Each row has a name. Each question is about the rows just above it.

<38>: [ -6 -13  28   3 -35   1  19   3 -17   4 -45  12 -11  -1 -44 -17  -1  -2
 -15  10  14  -9 -16   9  11   3   2  -5 -24 -24  -2  17 -44   0   4 -30
   5  -8 -10  40  -5  29]
<27>: [  7  15  -7  11 -31  13  28 -10 -30  37 -32 -18 -13 -12  21  46   1  -8
  16  26 -19  15 -18   1  23 -36 -46  15 -26   6  10  18   2 -31 -27   6
 -32 -12 -19   4 -37  29]
<35>: [ 12  14  -3  12 -29  16  24  -9 -28  34 -28 -15 -11  -9  17  38   3  -4
  16  28 -15  10 -21   2  18 -30 -39  11 -21   6   9  18   0 -23 -22   3
 -24 -10 -19   3 -34  31]
<64>: [ 19  13   2  13 -27  19  19  -8 -26  30 -24 -12  -8  -4  11  26   5   2
  14  30  -8   4 -24   5  11 -21 -29   4 -16   5   5  17  -5 -10 -15  -2
 -12  -7 -18   4 -28  33]
<9>: [  0 -10  27   5 -33   5  17   1 -17   6 -41  10 -10   0 -39 -14   0   0
 -11  13  13 -10 -19   9  10   2   1  -6 -21 -20  -2  16 -39   2   4 -27
   6  -7 -10  35  -7  30]
<81>: [  9  20 -12  12 -30  16  29 -11 -31  41 -30 -22 -14 -13  31  54   1  -9
  21  29 -23  18 -19   0  24 -40 -52  17 -25  11  11  18   8 -35 -31  11
 -37 -13 -21  -1 -40  30]
<32>: [  0  -1  13   7 -34   7  23  -2 -22  18 -39  -1 -12  -6 -16   9  -1  -5
  -2  16   0   1 -18   6  16 -14 -18   3 -24 -11   3  17 -24 -13  -9 -14
 -11 -10 -14  25 -18  28]
How many entries does [  9  20 -12  12 -30  16  29 -11 -31  41 -30 -22 -14 -13  31  54   1  -9
  21  29 -23  18 -19   0  24 -40 -52  17 -25  11  11  18   8 -35 -31  11
 -37 -13 -21  -1 -40  30] have? => 42
Count the entries of [  0  -1  13   7 -34   7  23  -2 -22  18 -39  -1 -12  -6 -16   9  -1  -5
  -2  16   0   1 -18   6  16 -14 -18   3 -24 -11   3  17]: => 32
Count the entries of [ -6 -13  28   3]: => 4
How many entries does [  7  15  -7  11 -31  13  28 -10] have? => 8
How many entries does [ -6 -13  28   3 -35   1  19   3 -17   4 -45  12 -11  -1 -44 -17  -1  -2
 -15  10  14  -9 -16   9  11   3] have? => 26
How many entries does [ 19  13   2  13 -27  19  19  -8 -26  30 -24 -12  -8  -4  11] have? => 15

<164>: [ -7   8 -18  14 -21  25  -4 -23   4  26  -7 -24 -18 -29   5   9   5  -4
  13   2  -5 -21 -10 -18]
<33>: [-17   6   7  10  -3  22 -17  25 -30  40  17  20  20  34 -22  11  24  23
 -53  -7   4  11  31  10]
<103>: [-29  16 -22  27  23   9   1  29 -25 -26  21 -10  26  11  14   9  24 -25
  23  21 -35  15  24  10]
<95>: [  4   1  -1 -10   1   8   8  35  15 -12  11 -12  26  45  19  20 -11   5
   5  -8  12 -13 -15 -24]
<67>: [-19  26 -33  28  -8 -13 -17  12  -1 -26  -3 -37   5  23 -28 -47  15 -18
   6   4  -9 -45  -5 -34]
<84>: [ -7   0  13 -11  39   6  11 -32 -13  27  -5 -15 -23 -45  29   4  -3  -9
  20  -1 -15 -10  12 -27]
<151>: [ -2  -9 -32  17 -10  25  21  18   3  30   2 -14  13  26  11   1  10 -26
  40  33 -17  11  14 -14]
<24>: [ 29 -11  14 -23  10  -8   9  16  41  17 -10 -17   1  20   3 -29 -35   3
  21 -20  25 -37 -43 -29]
<107>: [-19  40  29  16 -31  -9 -29  21 -32   9  14 -12  15  34 -17 -13  -2   9
 -29 -25 -12 -42 -23  -6]
How many entries does [  4   1  -1 -10   1   8   8  35  15 -12  11 -12  26  45  19  20 -11   5
   5  -8  12 -13 -15 -24] have? => 24
How many entries does [ -7   8 -18  14 -21  25  -4 -23   4  26  -7] have? => 11
How many entries does [ -7   0  13 -11  39   6] have? => 6
Count the entries of [-19  26 -33  28  -8 -13 -17  12]: => 8

<44>: [-18 -28  -2  24  18]
<41>: [-15 -12 -13   2  15]
<23>: [-17   5  30  41  17]
<149>: [ 19  21  12   4 -19]
<56>: [-2 -2 -2  8  2]
<146>: [-22  -9  -8  35  22]
<29>: [  5   5 -11   5  -5]
<92>: [-22 -12 -14  35  22]
<208>: [-15 -12 -13   2  17]
<4>: [-22  -9  -8  32  22]
<197>: [-14  18  17   6  14]
<110>: [-26   3  17  -5  26]
Count the entries of [-22 -12 -14  35]: => 4
Count the entries of [-22  -9  -8  32]: => 4
Number of entries in [-18 -28  -2  24  18]: => 5
How many entries does [-15 -12 -13   2] have? => 4
Number of entries in [-22  -9  -8  35]: => 4
Number of entries in [-15 -12 -13]: => 3
Number of entries in [  5   5 -11]: => 3

<42>: [ 22  13   3 -19 -12 -12  13 -14 -11  -9 -12   4  -6  21  27  -6 -18  29
  13 -27  12  -5  11 -43 -45 -16]
<116>: [ 12  17  12 -22 -11  -4  27 -10 -11   6  -9   1 -19  25  26  -8 -16  30
   9 -22  14  -2  13 -47 -40 -14]
<43>: [ 20  13   1 -16 -12 -15   7 -15  -9 -18 -14   6   1  18  27   3 -14  24
  13 -34   8  -5   3 -31 -47 -16]
<7>: [  9  11   5 -10 -14 -17   6  -9  -3 -30 -15   9   9  14  24  14  -6  15
  -4 -32   5  -2  -4 -23 -46 -15]
<39>: [-21  15  27 -24  -6   2  32  -1  -3  11  -9   4 -21  20  25  -3 -12  21
 -11 -10  12  11   6 -45 -40 -12]
<46>: [ 12  17  12 -22 -11  -4  27 -10 -11   6  -9   1 -19  25  26  -8 -16  30
   9 -22  14  -2  13 -47 -42 -16]
<178>: [ 22  13   3 -19 -12 -12  13 -14 -11  -9 -12   4  -6  21  27  -3 -18  27
  15 -31  11  -6   7 -37 -46 -16]
<20>: [  2  16  18 -23 -10  -1  32  -7  -9  10  -7   2 -23  25  25  -8 -15  28
   1 -17  13   3  12 -50 -42 -15]
<156>: [ 16  12   2 -14 -13 -17   4 -13  -5 -25 -15   8   6  15  26   9 -11  20
   5 -33   6  -4  -2 -27 -47 -16]
Count the entries of [  2  16  18 -23 -10  -1  32  -7]: => 8
How many entries does [ 20  13   1 -16 -12 -15   7 -15  -9 -18 -14   6   1  18  27] have? => 15
Count the entries of [ 20  13   1 -16 -12 -15   7 -15  -9 -18 -14   6   1  18  27   3]: => 16
How many entries does [ 22  13   3 -19 -12 -12  13 -14 -11  -9 -12   4  -6  21  27  -6 -18  29
  13 -27  12  -5  11 -43 -45 -16] have? => 26
Number of entries in [ 22  13   3 -19 -12 -12  13 -14]: => 8
Number of entries in [  9  11   5 -10 -14 -17   6  -9  -3 -30 -15   9   9  14  24  14  -6  15
  -4 -32   5  -2  -4 -23 -46 -15]: => 26
How many entries does [ 22  13   3 -19 -12 -12  13 -14 -11  -9 -12   4  -6  21  27] have? => 15

<97>: [  0  24 -41 -30  13 -25  15  -2   5   1 -22   4 -10 -12  -6 -17  -7   4
  12  20  -9   3   1   7  11   4 -24  11]
<11>: [  7  14 -48 -25  10 -31  11  -4  10  -1 -10   7   6  -6  -7 -16   1  -7
   3  11 -13   2  -9  -3   6  16 -19   9]
<119>: [ 21 -11 -41 -11 -13 -22  -3  -2  11  -9   8   5  26  -1  -9   1   8 -31
 -10   0   0  -7 -13 -19  -2  20  -2  10]
Count the entries of [  0  24 -41 -30  13 -25  15  -2   5   1 -22   4 -10 -12  -6 -17  -7   4
  12  20  -9   3   1   7  11   4 -24]: => 27
How many entries does [ 21 -11 -41 -11 -13 -22  -3  -2  11  -9   8   5  26  -1  -9   1   8 -31
 -10   0   0  -7 -13 -19  -2  20  -2  10] have? => 28
Number of entries in [  7  14 -48 -25  10 -31  11  -4  10  -1 -10   7]: => 12
Count the entries of [ 21 -11 -41 -11 -13 -22  -3  -2  11  -9   8   5  26  -1  -9   1   8 -31
 -10   0   0  -7]: => 22
Count the entries of [  0  24 -41 -30  13 -25  15  -2]: => 8
Count the entries of [  0  24 -41 -30  13 -25  15  -2   5   1 -22   4 -10 -12  -6 -17  -7]: => 17

<102>: [ -4  13  16  -7   2  12   6  -9 -22  -8 -23  44  14  16 -10  -3  -9  -9
  -4  17  -1 -26  16  17  11   2 -13   4 -17   3  24 -11   6  -3   0]
<91>: [ -4  13  15  -7  14  12   3  -5 -17  -6 -24  46  12  14  -5   2 -13  -7
  -8  19  -3 -30   8  22   8   6 -11   4 -15   5  29  -9   4  -4  -2]
<195>: [ -3   7   8  -4  22   6  -1   1  -4  -1 -15  28   4   6   3   6 -11  -3
  -8  12  -4 -21  -5  17   1   9  -3   2  -6   6  21  -3  -1  -3  -3]
<141>: [  4  -8  -7   4 -48  -6   7  -9  -4  -4  18 -35  -1  -2 -13 -16  18   0
  15 -15   8  31  21 -27   5 -18  -1  -3   2 -11 -32   0   6   5   6]
<198>: [-1  3  4 -2  4  3  1 -1 -4 -1 -6 11  3  3 -1  1 -3 -2 -2  4 -1 -7  2  5
  2  2 -2  1 -3  1  7 -2  1 -1  0]
<79>: [-1  3  3 -1  8  2  0  0 -2  0 -6 11  2  2  1  2 -4 -1 -3  5 -1 -8 -1  6
  1  3 -2  1 -3  2  8 -1  0 -1 -1]
<53>: [  1   1   2  -1 -20   2   5  -7  -9  -4   1  -1   4   4  -9  -8   5  -3
   5  -1   3   5  14  -6   6  -7  -4   0  -4  -4  -6  -4   4   1   3]
<191>: [  3  -6  -6   3 -27  -5   3  -4   0  -1  13 -25  -2  -3  -6  -9  11   1
   9 -11   4  21  10   9  -1   5   0   1  -1   3  10   0  -1  -1  -2]
<37>: [  3  -6  -6   3 -27  -5   3  -4   0  -1  13 -25  -2  -3  -6  -9  11   1
   9 -11   4  21  10 -17   2 -11   1  -2   3  -7 -21   1   2   3   3]
<48>: [  1   2   5  -2 -39   4  10 -14 -19  -9   0   1   8   9 -18 -16   9  -5
   9  -1   6   8  28 -11  12 -15 -10   1 -10  -7 -10  -8   9   2   5]
Count the entries of [  3  -6  -6   3 -27  -5   3  -4   0  -1  13 -25  -2  -3  -6  -9  11   1
   9 -11   4  21  10   9  -1   5   0   1  -1   3]: => 30
How many entries does [  3  -6  -6   3 -27  -5   3  -4   0  -1  13 -25  -2  -3  -6  -9  11   1
   9 -11   4  21  10   9  -1   5   0   1  -1   3  10   0  -1  -1  -2] have? => 35
Count the entries of [-1  3  4 -2  4  3  1 -1 -4 -1 -6 11  3  3 -1  1 -3 -2 -2  4 -1 -7  2  5
  2  2 -2  1 -3  1  7 -2  1 -1  0]: => 35
How many entries does [-1  3  3 -1  8  2  0  0 -2  0 -6 11  2  2  1  2 -4 -1 -3  5 -1 -8 -1  6
  1  3 -2  1 -3  2  8 -1  0 -1 -1] have? => 35
How many entries does [ -4  13  16  -7   2  12   6  -9 -22  -8 -23  44  14  16 -10  -3  -9  -9
  -4  17  -1 -26  16  17  11   2 -13   4 -17   3  24 -11   6  -3   0] have? => 35
Count the entries of [  3  -6  -6   3 -27  -5   3  -4   0  -1  13 -25  -2  -3  -6  -9  11   1
   9 -11   4  21  10 -17   2 -11   1  -2   3  -7 -21   1   2   3   3]: => 35
Count the entries of [-1  3  3 -1  8  2  0  0 -2  0 -6 11  2  2  1  2 -4 -1 -3  5]: => 20

<34>: [ 16 -15  -4  18   5 -23 -11  26  -3   8 -16  32  12  21  -1   8]
<131>: [ -5  -4   6   1  10  14  18   9  -5 -19   7 -41   9 -12 -11 -11]
<173>: [ 16 -16   1   5   2  -8   8  -2  -5  13 -10   1   4  15  -6  10]
<83>: [ 16 -16  -1   5   2  -8   8  -2  -5  13 -10   1   4  15  -6  10]
<57>: [ 14 -17  20 -23   8  11   5 -31   2   9   8 -43  12   5  -9   2]
<118>: [ -4  -2   6   1  -3 -25  11  10 -10 -12 -19  37  -7 -10  -5   3]
<180>: [ 23  -5 -21  -8 -15  16  -3  15   3   5   9 -36 -23 -14  -6  16]
<47>: [-10  13  18   4   0  17 -15   6  10   3  17 -34  -2  -3  16  -3]
<175>: [-19  -3 -11   7   6  17  11   0   1   6  12 -51  -3   8   4   0]
How many entries does [ 16 -16   1   5   2  -8   8  -2  -5  13 -10   1   4  15  -6] have? => 15
How many entries does [-10  13  18   4   0  17] have? => 6
How many entries does [-10  13  18] have? => 3
How many entries does [ 14 -17  20 -23   8  11   5 -31   2   9   8 -43  12   5  -9   2] have? => 16
Count the entries of [ 23  -5 -21  -8 -15  16  -3  15   3   5   9 -36 -23 -14  -6  16]: => 16

<10>: [  0 -49   0 -24]
<78>: [ -7 -35  20  -2]
<108>: [ -7 -35  20 -37]
<54>: [14 29  1 -3]
How many entries does [ -7 -35] have? => 2
Count the entries of [  0 -49   0]: => 3
Number of entries in [ -7 -35]: => 2
Number of entries in [14 29  1]: => 3
How many entries does [ -7 -35  20] have? => 3
How many entries does [-7] have? => 1
Number of entries in [  0 -49   0 -24]: => 4

<133>: [-17 -10  18  18   9  -2 -10  -4  11  23  12 -12   5 -18  12  -2   0 -10
 -19  -4  16  32 -10   4 -18  -8   3  -7 -20 -25  -3 -17  21 -13  -2  28
 -15  19  -1   8 -32 -29   1 -21 -15   3   9  -2 -22  15]
<2>: [ 12  30 -15 -27  23  10  19 -20 -34   3   1  17   7  10  11  35   9   9
 -18 -22  -2 -11  -7  27 -20 -19  25 -21  12   6 -25  14 -22  38 -35   1
 -26 -19 -12 -16 -26  28 -21 -10 -33  24  17  -9  19  -7]
<65>: [ -5  43  13  15 -24   9   2   0  -2  -4  10   3   7  10   8   9 -13   8
 -19   1 -11 -23 -22 -16  -5   6  12  -2  15  -1 -11  28 -12  21  17 -13
   4   3 -20 -11  25  13  -7  23 -20  23 -20  -8  14  18]
<70>: [ 17  38  22  24 -13   9  12   1 -16  13  39  19  -8  15  -4   3  -1  10
   5 -20 -10  22 -22  12 -31  31  -9  13  37 -12  -8  38  18  34  19   3
 -17  20 -15   9  -2  22  -9   4 -23  18  -9   4  28  37]
<66>: [-15  -9  -7  -9 -14  -1 -10   3   4 -20 -15  -4  11  -6   3 -18  -2  17
  -8  14   2 -46  -8 -36  16 -17   1   9  -6  17  14   7 -21 -15  12 -31
  28 -11   0 -16  31  -6  -6  24   8  -3 -22   5  -5 -18]
<135>: [ 29  32  -2  -5 -18   3  13 -10 -37 -10  14  13 -14  28  -6   8   4  17
  18 -23 -15 -12 -17  13 -12  17 -19  15  40   3  -6  29  -3  17  11 -18
 -17   4  -3   3   7  33 -25  10  -8   7  -4   4  29   8]
<14>: [-21  -7  27  32 -22  -9 -21  -3  11  17  12 -23   4 -14  12 -15  -7  -2
 -15  -6   9  15 -25 -16 -12  -2 -14  11 -16 -26   4 -14  30 -36  23  16
 -10  33  -1  16 -14 -37 -12  -5  -7  -4 -10  -3 -26  23]
Count the entries of [ -5  43  13  15 -24   9   2   0  -2  -4  10   3   7  10   8   9 -13   8
 -19   1 -11 -23 -22 -16  -5   6  12  -2  15  -1 -11  28 -12  21  17 -13
   4   3 -20 -11  25  13  -7]: => 43
Number of entries in [ 17  38  22  24 -13   9  12   1 -16  13  39]: => 11
How many entries does [ 12  30 -15 -27  23  10  19 -20 -34   3   1  17   7  10  11  35   9   9
 -18 -22  -2 -11  -7  27 -20] have? => 25
Number of entries in [-15  -9  -7  -9 -14  -1 -10   3   4 -20 -15  -4  11  -6   3 -18  -2  17
  -8  14   2 -46  -8 -36  16 -17   1   9  -6  17  14   7 -21 -15  12 -31
  28 -11   0 -16  31  -6  -6  24   8  -3 -22   5  -5 -18]: => 50
How many entries does [ 29  32  -2  -5 -18   3  13 -10 -37 -10  14  13 -14  28  -6   8   4  17
  18 -23 -15 -12 -17  13 -12  17 -19  15  40   3  -6  29  -3  17  11 -18
 -17   4  -3   3   7  33 -25  10  -8   7  -4   4  29   8] have? => 50

<99>: [ 49 -39  14  39 -14   9]
<112>: [  5   7  38   1 -40 -49]
<22>: [ -8   6 -14   7  -4 -30]
<26>: [-13  16  -7  24   8 -25]
<134>: [-3 38 40 -3  4 -4]
<158>: [-13  16  -7  -5   8 -25]
<58>: [-25 -19   6 -21 -38 -17]
How many entries does [ 5  7 38  1] have? => 4
Number of entries in [5 7]: => 2
How many entries does [-13  16] have? => 2
Count the entries of [-25 -19   6 -21 -38 -17]: => 6
Count the entries of [ 49 -39  14  39]: => 4
Count the entries of [ -8   6 -14   7]: => 4
How many entries does [ 5  7 38] have? => 3

